Here is a tiny trained network, its code and every weight. The questions are about switching its units off for an input and a class, where a switched-off unit gives its printed mean instead of its output.

import numpy as np


def w(rows, s, z=0):
    codes = np.array(rows[::2]) - 128.0
    scale = np.full(codes.shape[1], s)
    scale[-1] = z or s
    return codes * scale


def f(y):
    return y / 2 * (1 + np.tanh(0.7978845608 * (y + 0.044715 * y**3)))


def log_softmax(a):
    a = a - a.max(-1, keepdims=True)
    return a - np.log(np.exp(a).sum(-1, keepdims=True))


def net(x, mask):
    res = np.array(x, float).reshape(1, 3) / 4 @ E
    y = f(res @ A[0][:, :-1].T + A[0][:, -1])
    res = res + np.where(mask, y, B[0][:, -1]) @ B[0][:, :-1]
    return log_softmax(res[-1] @ U[:, :-1].T + U[:, -1])


A, B = {}, {}
E = w([
[105,190,30,145,198,159],'x0',
[164,103,58,96,114,53],'x1',
[134,193,142,5,143,41],'x2',
],0.012)
A[0] = w([
[127,85,92,184,112,150,117],'N0',
[116,91,208,187,107,167,208],'N1',
[122,92,92,211,125,152,49],'N2',
[95,150,188,136,136,141,148],'N3',
[152,29,202,142,67,116,253],'N4',
[110,110,5,185,147,154,173],'N5',
],0.022,0.0041)
B[0] = w([
[161,102,135,153,135,206,184],'N0',
[114,75,135,4,115,101,226],'N1',
[108,191,74,151,144,171,193],'N2',
[172,132,64,187,122,142,170],'N3',
[185,154,193,215,128,53,252],'N4',
[240,103,146,115,112,131,214],'N5',
],0.025)
U = w([
[110,151,71,141,175,245,147],'0',
[53,149,41,2,124,27,225],'1',
[103,84,243,162,105,90,2],'2',
[209,144,149,159,83,57,192],'3',
[106,219,157,222,139,66,53],'4',
],0.0081,0.0063)

Each question gives the input, the list of numbers given to net, and the class t.
The units are the neurons (one row each of A and B). Each row of codes is followed by its name. A weight is (code - 128) times the scale printed after its matrix; where a second scale follows, it is the last column's (A, B and U).
mask holds one flag per neuron, in row order. A switched-off neuron (its flag False) gives its mean, the last column of its row in B, instead of its output. The means were averaged over made-up inputs and are rounded, as every weight is.
A unit's drop is (log p(t) with every unit on - log p(t) with that unit switched off) / (log p(t) with every unit on - log p(t) with every unit switched off).
The circuit of an input: a set's keep is (log p(t) with only the set's units on - log p(t) with every unit switched off) / (log p(t) with every unit on - log p(t) with every unit switched off). Starting from all 6 units, units are removed one at a time, each time the one whose removal leaves the highest keep (on an exact tie, the one counted first), for as long as the keep stays at least 0.8.
circuit, biggest first: the units of the circuit, biggest drop first
unit that matters most: the unit with the biggest drop
top k neurons: the k neurons with the biggest drops, biggest first
drop when u is switched off: that unit's drop, to one decimal
input [7,8,-7], class 0: unit that matters most : N2
input [2,-7,-1], class 1: circuit, biggest first : (N4; N1)
input [-7,8,1], class 4: top 3 neurons : (N5; N1; N4)
input [1,-6,-6], class 0: top 2 neurons : (N2; N0)
input [3,-6,1], class 1: top 2 neurons : (N4; N0)
input [5,0,-3], class 0: top 3 neurons : (N4; N2; N0)
input [-1,-7,0], class 1: top 2 neurons : (N1; N5)
input [8,3,-5], class 0: top 3 neurons : (N4; N2; N0)
input [4,-3,7], class 1: top 4 neurons : (N4; N5; N0; N2)
input [3,2,-3], class 0: top 2 neurons : (N4; N2)
input [3,-7,6], class 0: drop when N5 is switched off : 0.2
input [5,-8,6], class 0: drop when N1 is switched off : 0.4
input [2,-1,3], class 1: drop when N4 is switched off : 1.0
input [3,5,4], class 1: unit that matters most : N4
